What can hang from each mark
Y: E K
M: T
B: T V Y
V: B X Y
W: E X
E: M Q W
Q: K
T: K
K: E
X: B Q

In the rows, zero is written as 128.
Known rows, with every way that one mark hangs from another
{T {K {E M Q {W X}}}}: [151 156 117 145 111 121 128 178 138 113 137 133 138 106 117 134 125 127
 115 130 157 185 115 105 129 118 121 138 145]
{V {Y {E M Q} K}}: [140 118 116 139 122 153 118 153 128 125 138 125 132 135 129 155 140 132
 108 125 161 119 135 150 123 136 129 124 117]
{Y E}: [135 118 124 123 133 134 143  87 132 125 133 129 132 147 130 132 128 137
 116 125 140 121 115 139 125 119 127 131 135]
{M {T K}}: [150 121 124 129 133 129 130 108 127 132 114 129 129  95 131 140 119 123
 138 119 134 134 136 104 126 132 136 133 111]
{Y {K {E W}}}: [121 134 121 127 128 115 128 157 131 132 144 128 136 132 131 134 137 125
 104 132 147 130 126 117 139 133 126 128 139]
{X B}: [138 124 124 130 119 115 120 156 132 123 130 128 128 169 127 139 127 116
 131 125 130 140 133 118 131 129 133 122 139]
{X {B T {V {Y E K}}} Q}: [155  97 124 142 118 125 107 188 131 142 135 130 135 232 144 195 141 146
 144 116 149 160 127  98 120 144 121 121 128]
{V B {Y {E M Q} K}}: [155 109 117 148 116 137 114 162 134 127 142 122 136 170 128 148 153 129
 112 122 161 130 131 162 127 149 133 114 112]
{B {T {K E}} {V X} Y}: [160 115 135 132 120 129 125  69 132 153 135 127 132 167 125 154 141 158
 150 125 132 141 101  46 134 136  93 130 117]
{B Y}: [130 125 131 122 124 134 123 112 122 131 127 128 128 155 125 132 127 133
 137 130 126 113 133 113 134 115 112 129 120]
{W {X {B {T K}} Q}}: [175 140 126 138 114 111 110 206 136 113 113 130 125 180 131 169 124 137
 159 111 131 149 121  80 117 139 137 132 137]
{X {Q K}}: [149 136 126 130 136 120 118 188 129 119 109 123 131 154 128 130 140 133
 136 126 127 145 126 125 123 141 131 129 132]
{E {M T} {Q K} {W {X B}}}: [172 144 116 149  94 110  92 214 138 120 126 136 145 142 122 145 107 108
 145 119 152 223 128 105 129 123 129 140 142]
{K {E {M T} {W {X Q}}}}: [161 138 123 148 105 111 115 166 129 133 135 133 140 129 128 139 110 141
 133 122 150 210 129  89 128 109 126 146 139]
{X {B T V {Y E}} {Q K}}: [167 111 131 131 120 117 104 151 131 134 124 133 140 252 131 168 123 148
 160 119 139 193 110  79 125 127 110 132 139]
{E M W}: [121 140 125 145 114 129 115 148 129 122 143 136 137 107 128 133 112 114
 110 130 147 167 134 132 132 124 129 134 131]
{M {T {K E}}}: [154 119 121 125 136 120 142  84 127 137 120 125 130 106 127 129 122 130
 133 124 133 148 129  87 131 130 131 132 119]
{W {E {M T}} {X {B V}}}: [190 130 127 143  93 100 129 108 128 150 146 134 136 182 125 155 103 139
 165 110 138 210 128  62 129 113 132 143 147]
{K {E {M T} Q {W X}}}: [152 139 121 147  99 121 115 158 133 134 142 135 145 102 123 131 102 131
 130 127 155 225 124 102 129 103 119 146 139]
{K {E {W X}}}: [136 142 122 130 112 109 141 138 135 128 142 132 137 146 124 125 133 140
 124 130 134 155 110 106 136 114 111 133 151]
{Q K}: [142 135 124 123 134 120 126 131 129 124 117 124 129 136 124 120 138 125
 134 127 122 128 120 124 131 144 130 126 129]
{B V {Y {E M} K}}: [145 117 129 126 126 134 111  83 126 143 150 135 130 176 130 156 130 145
 118 125 161 120 122  98 137 121 123 136 121]
{M {T {K {E Q {W X}}}}}: [155 136 118 138 115 118 134 167 137 128 125 132 143 104 125 140 119 131
 134 127 150 193 118  98 128 109 113 142 137]
{V X {Y K}}: [146 116 122 135 119 141 122 144 130 140 131 116 125 149 133 158 175 138
 124 121 133  54 132 119 132 158 115 115 107]
{X {Q {K {E W}}}}: [139 140 121 134 131 108 129 199 132 121 123 126 142 158 126 126 138 132
 121 133 137 185 120 118 130 131 118 131 147]
{X {B {Y K}} Q}: [151 125 128 127 122 118  96 219 126 123 123 124 125 215 133 166 141 129
 136 122 143 103 149 102 131 128 130 125 127]

Rows
[157 127 124 138 127 132 118  96 124 130 120 130 127  80 128 140 108 118
 131 117 143 150 140  98 126 135 146 136 107]	{E {M {T K}}}
[167 143 117 136 109 105 121 112 130 134 132 132 140 119 121 121 117 130
 137 122 139 191 114  82 139 129 125 141 137]	{Q {K {E {M T} {W X}}}}
[200 150 119 139  96 107 123 159 131 126 126 125 138 163 116 141 105 128
 164 110 137 211 128  90 124 124 138 142 147]	{W {E {M T} {Q K}} {X B}}
[169 131 117 148 112 100 103 196 130 127 128 130 145 165 126 140 113 114
 131 123 151 234 137  89 133 132 136 134 143]	{X B {Q {K {E {M T} W}}}}
[150 150 123 146 109 111 120 186 133 121 141 132 137 148 124 136 126 142
 120 128 148 185 121 103 129 114 124 139 151]	{K {E M {W {X Q}}}}
[147 140 120 139 130 131 129 143 131 118 130 126 130  99 117 126 123 124
 114 132 150 176 125 112 127 130 133 131 131]	{T {K {E M Q}}}
[143 137 121 149 113 131  99 184 130 127 125 134 147  89 126 130 101 107
 129 127 153 225 135 129 126 126 127 141 124]	{E {M T} {Q K} W}
[145 128 120 125 134 135 133 140 137 117 121 126 139 146 123 126 132 133
 122 128 143 156 107 149 121 126 123 131 140]	{Y {E {Q K}}}
[149 149 117 125 118 102 138 142 136 123 131 128 138 154 119 118 142 136
 130 130 129 155 102 101 140 131 113 131 152]	{Q {K {E {W X}}}}
[148 108 130 130 115 131  96 162 134 141 142 136 139 218 134 180 115 139
 145 122 159 175 118  94 126 118 111 133 132]	{X {B T V {Y {E Q} K}}}
[162 146 120 149 100  98 113 214 136 116 143 132 138 188 124 147 126 130
 123 124 151 200 125  93 132 116 128 133 161]	{K {E M {W {X B Q}}}}
[160 120 130 133 120 106 100 202 129 132 119 129 135 239 127 155 141 134
 156 128 132 176 128  83 133 126 111 125 136]	{X {B V Y} {Q K}}
[182 143 119 150  99 100  91 222 134 119 120 134 141 170 128 153 114 119
 148 113 147 204 134  90 128 129 137 139 141]	{E {M T} {W {X B {Q K}}}}
[148 123 124 142 118 131 115 125 125 140 133 128 137  94 122 123 102 128
 129 129 148 214 134 108 125 115 131 139 124]	{K {E {M T} Q}}
[141 153 120 136 112 119 117 215 141 114 123 132 142 135 122 130 133 126
 135 129 138 171 111 133 128 123 111 136 146]	{E {Q K} {W X}}
[159 148 123 153  97 108 100 236 136 110 137 136 136 179 128 157 121 122
 129 120 152 180 133 110 127 117 133 135 152]	{E M {W {X B Q}}}
[154 137 121 141 104 112 123 109 129 138 143 135 140 112 124 129 108 133
 131 123 145 189 123  87 136 113 124 143 136]	{K {E {M T} {W X}}}
[160 107 123 143 113 125 115 154 136 141 134 113 128 183 132 150 186 136
 129 118 133  61 128 132 135 172 119 105 104]	{V B X {Y K}}
[165 122 136 137 122 125 105 168 133 142 120 124 135 204 126 149 161 154
 151 126 132 140 114  86 129 134  96 131 124]	{B {V {X {Q K}}} Y}
[150 122 124 135 122 123 123  75 122 144 135 128 132 104 124 120 107 130
 129 124 138 181 133  93 133 126 137 136 121]	{K {E {M T}}}
[126 138 119 138 128 126 139 184 137 117 132 130 142 108 124 133 127 118
 109 137 152 184 122 127 128 119 114 130 141]	{T {K {E Q W}}}
[147 119 134 129 117 122  97 135 127 138 130 126 129 185 132 145 132 135
 150 119 130 109 129 106 135 151 127 122 104]	{V {B T {Y K}}}
[147 134 127 131 113 129 132 160 133 117 132 134 140 199 131 155 131 153
 128 123 150 134 116 121 127  91 101 142 145]	{B {Y {E {W {X Q}}}}}
[137 135 124 140 121 131 121 146 129 127 139 126 134 112 118 119 118 129
 116 135 146 194 125 122 127 120 129 132 136]	{K {E M Q}}
[154 135 119 144 106  97 126 217 146 126 142 137 144 180 122 157 135 127
 132 132 155 218 107  84 133 112 106 131 162]	{T {K {E Q {W {X {B V}}}}}}
[182 107 120 143 112 133 119 160 137 126 116 118 137 227 132 172 158 145
 148 110 133 139 111 106 119 160 111 116 128]	{V {X {B T} {Q K}} {Y E}}
[152 130 129 155 110 125 117 109 138 144 150 135 141 120 127 154 124 137
 124 124 154 195 103  64 132 146 109 135 129]	{B {T {K {E M W}}} {V X}}
[146 122 128 141 108 129  99 114 131 129 152 135 142 180 134 152 117 130
 121 116 161 140 123 122 136 140 127 131 114]	{V {B T {Y {E M W} K}}}
